In the rows, 128 means zero.
Each row has a class, written after it.
111 93 113 116 126 133 117 136 146 110 150 133 135 101 154 118 146 136 117 122 112 114 133 125 111 123 95 114 137 153 125 148 112 131 121 165 111 122 90 151 119 128 118 156 106 144 133 173 139 113 131 149 113 114 96 128 -> beg
138 130 157 126 121 157 96 147 122 77 122 14 110 193 87 135 163 130 104 135 182 156 112 91 140 104 145 118 126 108 97 158 136 198 135 163 100 105 124 126 122 145 175 144 153 147 103 108 132 119 95 156 98 124 201 121 -> ganop
129 95 135 115 139 160 111 118 147 122 104 86 118 155 85 161 170 152 158 116 137 129 118 88 132 61 153 99 158 134 109 116 103 141 135 202 123 99 187 133 134 133 130 93 59 143 49 112 129 161 148 106 127 163 178 125 -> Benip
107 147 111 129 150 113 175 119 158 79 141 135 122 86 92 103 150 116 118 134 111 140 132 118 123 116 116 138 74 148 130 110 130 98 158 135 116 93 140 127 137 149 105 121 142 190 111 118 95 123 120 149 114 116 176 121 -> davom
135 144 140 146 149 152 118 175 140 61 127 130 132 101 132 89 172 175 114 158 108 150 125 122 98 145 101 139 114 138 101 142 149 118 135 140 155 126 73 102 111 123 96 119 132 160 101 135 91 95 101 157 125 119 150 139 -> beg
146 137 124 130 113 108 106 167 92 64 169 159 128 82 172 134 108 172 167 137 86 124 132 137 142 69 97 165 116 106 126 108 118 79 115 62 149 141 79 146 157 125 94 149 157 98 150 104 78 127 87 127 144 125 160 113 -> mumat
106 113 114 113 138 183 120 109 124 115 160 91 89 105 115 143 113 128 161 124 126 105 153 85 167 71 134 164 120 115 80 115 114 143 120 177 143 90 172 133 129 146 117 126 112 178 157 126 118 136 154 111 114 118 162 117 -> Benip
103 129 201 130 122 148 114 89 125 100 144 104 149 106 104 107 159 96 114 123 132 152 172 101 128 109 121 112 144 152 98 120 102 169 146 96 157 122 132 134 104 135 160 76 146 178 158 107 147 157 106 83 87 114 128 150 -> davom
120 81 157 137 119 111 171 92 100 66 94 133 127 82 103 103 122 134 98 132 145 117 164 115 145 113 116 128 153 117 69 141 104 154 127 142 142 134 97 127 126 129 130 168 165 110 123 140 162 143 136 111 82 123 169 124 -> zes
161 158 110 117 122 142 144 118 117 125 150 127 155 143 129 138 161 137 162 138 153 160 142 126 141 87 151 118 112 56 142 75 125 104 142 100 86 126 100 123 136 145 151 151 138 120 118 112 144 128 132 135 118 123 139 121 -> davom
121 109 68 146 128 142 122 95 105 115 78 112 112 119 94 137 127 144 148 116 116 114 146 90 117 61 108 150 128 124 136 133 99 117 106 141 169 134 114 140 138 104 81 148 58 158 115 149 154 125 184 82 149 153 148 130 -> sodar
112 117 175 131 126 165 113 151 110 125 128 125 131 146 84 136 98 128 129 124 128 180 168 134 147 109 116 114 124 161 125 93 137 126 136 139 108 103 152 142 107 114 148 129 182 131 172 153 144 142 161 127 119 138 158 132 -> beg
139 85 136 126 126 139 124 172 134 171 91 119 109 98 128 91 82 139 101 99 146 145 120 105 112 138 122 138 130 98 104 142 152 134 105 172 158 145 110 142 148 104 143 119 136 131 144 119 126 145 114 82 144 106 114 126 -> sodar
152 111 97 141 166 136 108 159 138 145 110 81 132 128 112 156 170 143 125 109 168 153 110 99 116 156 107 108 116 133 136 131 139 89 120 143 143 100 110 128 156 120 87 114 75 130 83 120 89 171 162 123 139 123 140 92 -> ganop
102 115 116 123 102 141 108 152 111 97 124 101 80 153 150 113 133 116 143 120 102 114 115 151 147 72 181 144 113 125 152 137 114 127 124 154 146 113 115 124 107 94 99 117 109 159 157 98 90 139 146 111 81 131 139 127 -> mumat
130 116 110 151 113 97 93 122 112 121 123 139 109 103 141 120 166 121 86 103 127 119 134 105 133 128 107 113 121 115 95 154 146 114 148 108 130 151 108 122 110 125 104 142 64 120 182 136 126 147 110 134 124 92 134 109 -> Kal
128 150 104 123 153 169 113 118 91 89 169 126 121 118 129 116 131 139 148 116 125 133 97 110 131 117 122 141 155 138 125 150 158 134 103 150 124 141 104 138 127 87 141 150 133 123 173 148 172 128 133 117 153 138 120 96 -> davom
98 130 152 125 122 181 112 101 157 141 122 116 144 155 131 136 135 140 140 142 126 119 116 113 110 133 145 142 153 176 95 153 124 158 85 171 142 131 158 155 107 143 150 122 102 153 97 138 162 123 137 145 104 135 120 148 -> Benip
100 85 95 137 118 147 131 143 162 140 119 128 132 129 133 124 112 159 95 116 149 123 155 99 111 137 128 126 126 175 112 112 126 179 112 205 134 114 115 160 124 104 111 133 99 110 124 115 145 136 185 102 95 116 157 118 -> sodar
136 171 140 143 150 93 150 119 160 143 116 156 150 119 115 97 158 146 93 167 125 157 182 144 150 108 114 133 95 141 162 113 139 100 105 116 126 129 117 164 125 167 116 104 232 126 148 103 159 144 135 130 147 145 108 127 -> Benip
100 141 127 137 146 116 121 121 106 132 97 108 155 194 139 115 162 113 110 138 147 108 159 164 124 157 149 118 121 142 148 109 146 111 119 136 129 143 142 138 97 141 151 133 128 126 114 104 137 142 143 120 137 117 163 136 -> Kal
111 139 152 133 132 129 138 101 140 120 151 135 111 131 143 154 131 143 138 119 132 113 146 135 99 63 150 85 106 124 164 79 132 135 128 122 127 98 118 147 141 125 119 157 127 145 101 128 144 137 222 133 111 123 172 113 -> davom
117 86 108 96 120 128 130 119 47 114 117 91 97 146 141 91 108 126 140 112 126 126 129 115 184 115 135 124 171 105 132 123 72 147 142 153 116 140 118 141 127 153 102 129 122 150 123 113 128 106 117 97 115 160 130 98 -> mumat
144 67 127 123 114 138 107 131 101 92 86 138 120 156 74 108 159 147 188 131 127 153 117 110 133 110 157 137 178 152 111 144 120 126 116 172 106 141 131 176 111 149 105 159 28 169 111 133 86 174 219 136 100 131 169 134 -> Kal
137 129 118 158 114 138 95 122 138 116 102 121 120 130 138 150 184 129 146 136 122 99 165 161 129 132 165 147 118 128 109 140 146 159 132 162 139 102 113 120 113 138 96 106 68 167 110 106 105 135 128 111 97 114 164 126 -> dobuv
148 107 69 130 123 119 112 148 123 124 106 120 114 125 136 141 142 145 124 102 155 121 141 164 118 154 117 107 138 82 105 109 156 110 119 172 125 173 116 109 116 103 144 136 127 78 135 150 116 130 121 110 155 124 83 97 -> beg
124 146 136 141 162 128 114 133 129 124 106 138 140 134 117 138 148 131 124 130 164 121 152 140 147 87 102 152 110 128 141 115 127 185 121 151 98 142 162 151 141 138 197 89 104 127 128 125 117 128 102 124 144 115 124 138 -> zes
118 157 137 143 122 142 155 134 131 87 173 138 124 100 147 148 133 119 167 168 137 136 142 94 124 93 118 153 135 81 111 147 132 142 151 98 135 127 156 149 159 142 92 114 146 93 126 97 70 167 105 143 114 72 162 94 -> sodar
130 108 180 106 110 137 113 162 121 124 111 120 121 132 113 149 105 101 175 121 116 107 102 100 79 90 152 131 120 129 137 145 110 155 139 143 164 127 112 132 132 125 139 145 54 126 93 113 85 103 117 109 103 124 169 120 -> sodar
146 142 90 138 123 121 117 132 96 110 111 124 126 139 129 143 109 111 121 118 159 139 144 138 153 112 171 148 119 125 107 132 152 125 126 138 141 146 98 112 127 139 148 140 121 147 120 95 103 127 128 127 130 132 142 122 -> Kal
125 144 157 135 131 130 113 109 118 129 154 125 117 157 130 113 135 159 159 138 105 135 95 148 121 145 146 138 137 127 132 121 130 147 115 135 114 131 110 108 84 107 165 122 156 91 125 98 198 109 108 117 122 132 161 143 -> zes
105 121 135 133 96 114 109 109 129 147 96 143 141 155 88 102 101 116 122 116 119 139 150 140 109 178 130 107 137 140 102 121 145 159 153 168 119 130 191 145 117 131 119 122 132 114 164 144 115 123 120 131 109 136 159 110 -> ganop
118 99 144 131 123 134 140 111 108 79 145 120 127 96 109 118 104 136 116 139 124 107 136 94 132 85 115 145 139 106 101 146 109 144 137 124 177 121 133 130 138 119 79 144 125 101 145 169 124 131 149 111 113 139 141 133 -> Benip
158 123 119 159 123 144 106 134 105 125 122 140 145 154 114 141 140 141 154 119 145 156 175 118 137 145 146 118 146 165 93 84 148 159 151 133 144 129 148 140 121 141 127 117 83 132 150 101 133 158 159 121 115 120 156 126 -> Kal
141 143 137 118 130 106 144 126 138 94 120 152 127 154 89 122 147 124 149 168 105 92 146 181 140 115 105 162 133 132 153 100 126 155 122 97 98 132 175 162 133 170 126 156 116 114 135 146 95 136 148 158 138 123 151 143 -> dobuv
146 86 135 144 132 80 154 131 108 188 104 116 114 109 119 156 117 117 125 152 130 120 135 77 127 101 141 132 143 106 122 133 129 169 160 120 127 137 153 125 170 160 108 166 41 68 157 125 103 152 162 128 122 103 146 81 -> sodar
116 120 126 108 71 128 115 132 107 184 77 148 143 242 86 132 102 147 123 124 159 133 115 140 149 198 143 84 120 171 137 102 138 145 111 141 107 193 141 110 134 151 183 117 145 118 139 142 121 82 197 183 128 119 133 112 -> Kal
119 167 103 113 102 95 176 106 183 153 165 172 114 100 151 124 150 155 120 154 96 113 133 138 130 106 129 115 105 140 155 99 121 105 137 87 144 117 157 118 161 139 66 128 158 135 148 83 145 120 124 165 87 129 133 108 -> Benip
113 97 151 131 138 132 148 104 78 83 136 130 141 131 127 102 160 113 126 123 125 104 163 122 146 100 146 128 117 136 63 145 129 147 134 195 109 127 119 123 124 127 161 145 114 129 165 143 146 126 88 113 61 121 114 126 -> zes
118 131 118 115 114 137 112 128 128 96 133 97 137 156 107 136 167 147 137 147 142 110 153 106 153 108 130 175 156 129 141 141 119 111 96 112 120 125 140 147 138 123 109 138 75 153 103 129 82 182 196 129 109 130 103 135 -> dobuv
126 130 115 145 142 166 124 148 92 85 93 116 138 85 121 101 108 97 116 97 147 160 126 116 133 87 150 119 107 109 133 57 134 129 131 128 155 108 63 162 130 134 122 131 74 131 147 111 78 172 106 118 141 121 185 135 -> davom
149 152 142 139 123 117 119 127 123 90 145 126 110 70 146 112 125 144 102 136 105 120 122 102 162 71 111 141 131 104 105 184 114 116 142 96 184 110 109 135 162 134 64 143 141 142 159 118 156 147 72 141 124 140 166 117 -> Benip
121 131 132 156 151 143 129 159 90 126 71 93 113 159 165 115 166 139 122 85 142 109 143 89 154 116 128 103 110 131 137 168 145 142 138 155 145 110 123 150 122 123 133 142 150 134 111 132 170 127 145 138 147 120 142 133 -> davom
147 155 137 138 121 131 107 116 155 112 116 78 126 96 169 170 110 96 138 124 165 132 137 146 122 122 149 104 140 104 139 142 126 171 112 147 134 121 96 150 136 134 112 136 137 52 140 123 88 140 145 83 145 137 116 86 -> gak
112 171 176 114 129 103 158 134 126 105 187 128 81 109 144 130 144 159 169 154 106 112 162 145 139 73 166 125 101 141 155 95 136 160 172 147 173 117 189 133 113 144 117 129 174 148 157 118 163 114 141 186 93 144 139 116 -> zes
125 97 113 126 127 127 166 82 124 151 133 101 87 78 133 112 152 105 108 114 123 142 124 113 148 101 151 100 136 99 126 121 130 163 155 150 137 113 122 123 126 103 103 116 138 148 121 124 157 134 123 76 97 142 133 101 -> beg
141 144 103 147 120 131 120 107 113 162 96 103 155 133 126 132 147 119 123 114 111 155 139 130 120 100 126 139 129 133 141 114 123 91 101 112 116 121 153 133 129 110 137 137 125 149 105 115 128 157 130 80 148 153 107 117 -> mumat
122 131 181 122 161 106 142 172 175 139 111 151 142 102 174 124 118 129 98 143 143 103 137 136 125 158 89 146 129 153 139 157 116 131 116 103 120 133 103 144 157 124 166 108 172 117 96 110 105 120 102 117 124 119 118 108 -> mumat
137 117 141 138 111 167 109 150 139 87 141 120 119 160 117 146 97 153 166 139 89 128 147 105 133 85 112 116 128 167 136 147 124 180 117 154 120 92 127 169 152 132 92 122 116 168 117 135 101 90 174 104 151 162 169 129 -> gak
132 116 85 148 111 141 121 121 161 156 114 137 117 91 138 125 141 178 85 102 156 105 131 104 145 122 115 117 150 157 117 124 104 205 113 152 161 111 132 123 156 138 108 95 108 164 110 103 136 162 161 163 113 115 113 122 -> Benip
99 188 179 135 100 134 157 79 145 124 126 108 147 189 90 122 183 143 129 186 136 106 117 170 110 155 157 127 176 124 188 127 113 171 122 95 123 141 162 136 99 156 104 123 137 136 113 124 125 149 173 191 64 143 171 129 -> zes
135 114 154 123 143 104 144 150 104 125 116 133 156 143 163 150 105 98 151 134 151 124 160 128 141 108 154 131 121 113 160 172 134 129 132 129 126 134 116 142 139 156 128 136 175 85 146 126 95 109 164 104 131 132 105 137 -> gak
139 126 164 134 150 111 135 110 129 150 131 120 95 130 147 128 141 129 145 144 77 101 134 119 135 126 118 148 131 132 117 147 128 105 132 123 123 113 150 138 148 144 105 132 123 148 125 151 135 141 168 127 143 142 127 101 -> dobuv
131 130 160 116 156 128 121 117 137 136 128 137 145 129 121 112 130 102 125 132 159 164 134 138 104 122 131 109 135 138 125 133 128 161 129 159 120 125 125 143 103 127 173 134 160 94 104 93 180 111 85 117 143 127 155 129 -> sodar
128 140 166 144 151 132 91 145 113 114 100 119 132 74 168 107 121 143 148 131 145 123 147 136 144 87 94 111 123 67 133 126 121 138 130 116 142 113 99 144 172 96 119 121 180 96 138 154 85 145 147 114 184 107 189 82 -> ganop
141 116 141 122 124 143 156 133 143 150 138 97 111 108 129 79 128 95 90 81 136 134 103 128 97 213 148 163 109 88 86 119 158 146 149 164 148 153 182 104 79 139 137 81 174 107 163 78 100 121 28 116 123 107 147 129 -> sodar
149 122 156 130 133 127 124 192 143 102 147 136 139 113 148 121 126 144 74 130 110 96 123 144 123 162 134 138 144 179 118 138 145 155 127 125 155 117 110 115 115 129 118 135 100 126 99 132 90 165 160 130 123 117 134 140 -> dobuv
122 121 77 124 92 135 106 131 147 117 134 123 131 125 152 152 132 130 170 143 175 123 139 157 126 115 146 84 105 100 142 108 128 116 105 135 136 151 73 126 140 91 159 134 181 113 190 132 112 130 157 124 146 129 152 99 -> Benip
124 131 159 125 120 146 114 107 102 189 108 118 133 133 127 114 143 111 134 148 99 162 117 123 138 151 143 118 132 127 131 110 126 167 141 106 95 144 195 111 99 142 175 118 143 105 126 123 140 139 99 96 162 130 130 143 -> sodar
88 133 193 117 114 129 142 118 140 57 129 100 126 84 120 124 148 137 175 178 138 95 128 114 119 64 148 181 156 132 135 146 109 217 130 140 142 116 109 179 137 108 138 153 118 103 115 168 113 135 150 126 59 133 156 125 -> dobuv
125 142 103 147 152 125 109 132 134 146 120 143 138 136 140 128 149 145 91 122 142 120 174 122 131 165 111 114 142 131 142 116 114 118 121 122 127 133 114 120 85 127 128 108 109 95 91 84 167 178 130 102 172 134 116 131 -> sodar
97 126 140 111 113 132 163 169 122 134 153 157 157 125 132 123 99 131 107 149 101 145 148 104 121 160 68 136 137 157 110 134 125 113 165 99 148 164 191 165 115 149 129 136 176 137 187 181 134 127 111 145 94 133 110 144 -> beg
120 134 114 112 113 127 103 156 101 187 156 180 107 91 135 166 125 153 152 162 82 111 173 101 153 111 101 136 138 150 129 132 141 157 158 124 151 116 167 134 135 157 111 127 113 183 195 147 155 136 148 133 127 131 117 99 -> dobuv
120 119 107 147 161 131 107 119 113 152 111 168 91 134 117 155 86 132 117 130 150 119 160 104 155 134 107 156 146 157 173 135 147 152 118 70 160 149 158 162 141 133 132 137 154 137 201 137 162 182 214 136 161 144 122 163 -> sodar
94 150 154 151 115 180 107 113 162 105 168 148 119 79 113 168 142 115 188 130 138 117 156 126 106 46 138 97 121 141 147 124 100 196 148 119 149 84 85 125 105 124 116 76 70 206 199 132 102 133 168 149 100 101 187 138 -> davom
144 149 119 142 154 159 110 140 107 102 135 106 144 113 133 132 166 126 149 122 152 110 130 141 136 76 107 116 150 146 130 153 114 179 104 155 124 94 107 159 144 144 131 143 128 150 144 115 123 160 112 107 113 119 150 110 -> Benip
149 153 110 138 121 147 91 125 133 126 138 135 143 170 112 143 116 129 114 122 135 169 152 103 138 127 127 84 89 113 117 113 160 87 119 150 68 115 91 129 152 131 162 140 152 144 101 143 126 134 179 97 157 112 116 94 -> davom
113 136 137 151 166 97 109 165 106 114 110 122 149 138 152 101 129 119 93 120 106 127 113 124 135 175 70 147 135 157 118 203 139 93 145 104 120 125 122 115 114 131 119 158 151 89 122 158 135 95 77 159 154 98 118 152 -> beg
137 140 124 153 153 127 118 121 158 116 106 163 114 52 153 144 124 123 144 139 136 128 169 148 113 94 150 172 116 116 111 90 161 127 111 97 177 159 108 142 111 94 121 139 91 91 124 138 88 147 180 82 137 124 110 136 -> sodar
107 124 126 120 124 149 130 124 131 100 134 85 127 171 125 136 151 116 136 179 124 132 117 140 114 146 152 142 135 149 144 145 126 133 108 136 100 116 132 125 105 132 145 166 108 132 76 124 155 136 128 150 132 121 124 139 -> Kal
150 152 123 139 107 125 79 150 110 121 95 112 110 175 130 132 156 100 109 118 96 136 140 123 152 111 126 120 80 159 168 133 160 175 126 124 144 100 173 154 163 140 145 121 188 129 116 78 93 151 125 132 166 111 107 112 -> davom
142 136 125 115 154 124 110 121 70 92 131 160 98 119 122 99 89 100 130 141 122 151 121 149 150 126 107 160 132 116 122 130 154 158 111 92 148 180 147 155 131 122 148 148 135 84 199 129 106 124 116 89 171 145 86 127 -> davom
129 96 91 147 99 162 107 163 139 111 137 128 126 134 133 146 111 138 141 95 136 160 94 116 118 151 143 106 92 124 138 118 133 65 122 128 113 107 62 132 133 100 118 125 86 180 96 150 119 163 166 131 111 116 122 139 -> gak
140 149 85 162 93 106 92 61 156 131 143 137 87 118 131 110 170 158 102 100 80 149 112 125 105 125 142 107 135 158 91 125 165 152 134 144 123 141 169 130 89 117 112 148 95 174 156 124 176 128 146 121 101 138 141 140 -> zes
114 144 128 126 126 104 62 137 105 106 128 129 140 133 147 140 133 132 131 144 119 119 132 117 132 133 123 150 151 163 152 149 147 75 109 99 139 145 130 165 159 104 122 181 91 120 153 138 112 199 188 111 124 115 124 93 -> Kal
110 105 133 114 123 152 173 84 104 111 97 127 105 125 129 127 171 97 164 164 150 124 130 116 160 108 166 134 118 73 117 123 119 134 136 118 168 123 159 136 134 156 96 130 140 113 107 98 110 153 134 140 75 90 164 122 -> mumat
121 131 156 125 114 150 120 96 89 95 149 88 116 139 80 126 176 127 161 134 108 104 152 133 119 86 144 128 156 134 91 133 121 200 154 176 143 86 195 102 114 147 104 118 75 163 112 144 113 128 113 136 94 134 115 137 -> dobuv
117 124 150 126 144 124 137 124 124 139 155 122 140 74 125 127 175 149 102 128 127 144 116 98 114 127 102 138 136 151 140 118 143 142 130 97 131 151 133 144 127 118 144 114 110 137 165 134 168 143 95 119 120 134 121 110 -> davom
169 108 167 128 166 149 144 184 96 143 138 94 123 153 136 117 94 126 138 97 120 121 104 101 137 118 111 134 129 127 102 151 128 163 160 127 147 105 164 117 162 141 137 98 60 155 109 138 121 102 67 95 155 134 127 181 -> dobuv
138 127 146 109 106 174 128 131 152 113 170 103 95 96 132 157 141 113 134 119 144 141 118 115 117 98 104 95 138 141 120 128 119 213 127 133 137 100 168 162 140 141 122 113 126 142 147 90 112 138 59 114 102 123 142 108 -> mumat
149 107 114 168 127 148 94 137 169 149 95 178 134 78 144 131 134 136 104 82 161 124 135 91 112 80 117 131 105 135 141 99 130 143 115 63 169 128 47 113 135 64 154 113 82 161 168 130 144 131 186 130 132 110 144 160 -> Benip
118 100 79 126 109 109 105 162 125 149 82 161 144 128 120 147 103 124 121 113 118 148 144 111 111 97 107 129 123 126 140 123 139 71 135 155 131 141 121 153 144 152 111 133 147 127 194 161 116 130 140 124 107 108 101 127 -> mumat
120 123 158 111 185 110 201 93 101 106 172 104 161 126 128 107 199 124 114 140 166 82 145 137 122 112 103 153 134 92 107 143 85 107 125 113 103 132 82 97 127 160 157 107 173 159 119 86 135 133 79 107 68 127 147 126 -> Kal
132 141 112 146 93 121 110 125 124 90 44 157 126 113 120 110 111 125 106 110 110 152 160 145 119 83 135 95 101 135 85 118 145 111 134 163 142 144 126 110 147 138 131 156 144 145 153 145 102 112 118 156 132 116 148 135 -> beg
121 131 123 128 123 121 73 133 143 155 123 130 121 131 174 122 111 149 126 130 128 125 106 155 111 185 143 146 140 129 160 137 150 150 105 131 165 132 120 141 131 126 126 104 155 123 66 102 122 108 100 131 150 130 87 141 -> mumat
142 119 132 132 146 129 164 162 62 50 163 122 138 68 101 127 119 118 154 155 146 127 140 117 136 68 102 162 118 113 131 139 117 156 147 117 119 113 113 157 170 164 98 171 91 139 170 163 56 161 111 124 103 110 133 114 -> Kal
114 128 176 133 157 113 133 130 135 126 95 104 131 133 138 126 136 115 132 137 151 92 147 127 103 107 136 147 94 116 140 132 137 143 100 167 66 119 107 117 154 134 190 141 124 104 101 119 80 117 138 112 150 96 131 101 -> Kal
112 132 137 127 95 145 95 128 138 114 148 99 95 130 150 132 96 132 153 109 126 135 137 105 135 141 159 96 165 155 194 128 136 147 112 135 153 125 105 163 123 100 98 132 154 115 135 147 129 171 232 121 141 124 79 108 -> beg
117 117 81 112 112 143 94 121 93 163 121 145 89 136 100 166 117 123 135 131 93 127 151 130 148 163 151 158 134 155 130 118 157 85 113 165 131 125 145 122 102 138 82 149 109 139 169 120 137 160 186 95 102 147 100 78 -> Kal
109 179 103 129 124 147 167 96 137 123 146 117 143 132 169 130 167 131 129 138 153 108 162 118 152 119 161 149 131 117 105 159 128 114 120 145 125 142 146 137 113 160 116 120 125 181 127 84 142 147 121 135 93 114 163 118 -> Kal
134 126 139 143 107 142 85 102 89 116 97 118 112 141 110 108 153 161 72 111 121 121 142 134 138 146 124 103 135 165 137 153 149 155 113 141 167 111 144 108 134 123 94 141 167 168 142 155 184 152 175 153 148 141 128 138 -> dobuv
133 153 180 116 109 120 129 142 87 107 134 86 181 183 60 134 148 106 116 131 111 180 130 85 104 81 136 105 130 176 194 120 124 164 182 156 129 90 223 152 130 173 139 135 197 128 112 138 159 146 131 143 94 134 142 139 -> zes
94 115 129 105 132 90 144 97 155 106 113 147 114 145 109 149 139 99 118 139 141 111 139 101 136 153 149 136 120 132 138 145 142 105 157 107 111 150 177 124 102 152 138 147 172 115 98 143 120 119 188 181 116 119 174 122 -> ganop
132 93 94 120 88 139 142 154 147 156 120 90 133 145 135 151 121 111 144 80 119 111 107 107 110 160 134 88 125 133 63 143 128 45 101 154 138 132 116 95 125 124 137 139 128 118 138 120 101 153 118 91 104 101 103 117 -> Benip
117 152 141 127 134 122 162 104 93 138 125 108 135 111 129 107 104 109 105 112 139 162 140 115 150 129 143 123 78 97 144 99 149 77 135 133 133 136 130 128 158 151 119 104 206 137 164 141 135 121 108 126 138 139 101 101 -> gak
137 100 157 132 139 152 86 152 151 124 144 94 112 80 135 145 133 132 116 112 136 150 149 87 156 67 127 108 134 132 105 136 138 140 118 147 135 105 85 142 132 101 135 92 93 154 117 128 117 141 120 51 141 117 127 115 -> mumat
148 140 120 125 117 89 125 163 166 145 116 138 109 106 99 125 120 149 111 137 133 129 143 177 136 148 100 111 171 148 163 138 123 201 126 139 101 142 172 148 128 176 116 105 185 80 199 91 91 178 110 115 146 125 126 130 -> sodar
120 138 144 118 132 95 120 96 133 138 129 110 110 113 117 125 166 114 127 125 136 123 119 138 126 157 103 79 117 146 189 121 113 127 146 62 168 112 142 146 131 133 91 157 120 157 88 145 137 132 193 142 134 125 134 114 -> davom
113 126 107 110 92 78 98 116 143 135 129 132 97 149 92 149 90 140 115 127 139 143 117 114 107 133 115 130 141 165 152 133 140 163 132 130 124 157 204 166 141 134 139 150 108 125 117 130 102 131 167 148 143 163 110 116 -> Kal
129 142 144 119 123 138 122 110 154 114 141 100 97 131 151 126 180 106 73 146 152 130 142 101 142 137 139 135 124 153 141 165 138 203 125 130 176 140 119 141 92 128 114 96 190 99 205 62 150 138 127 120 102 138 148 114 -> Kal
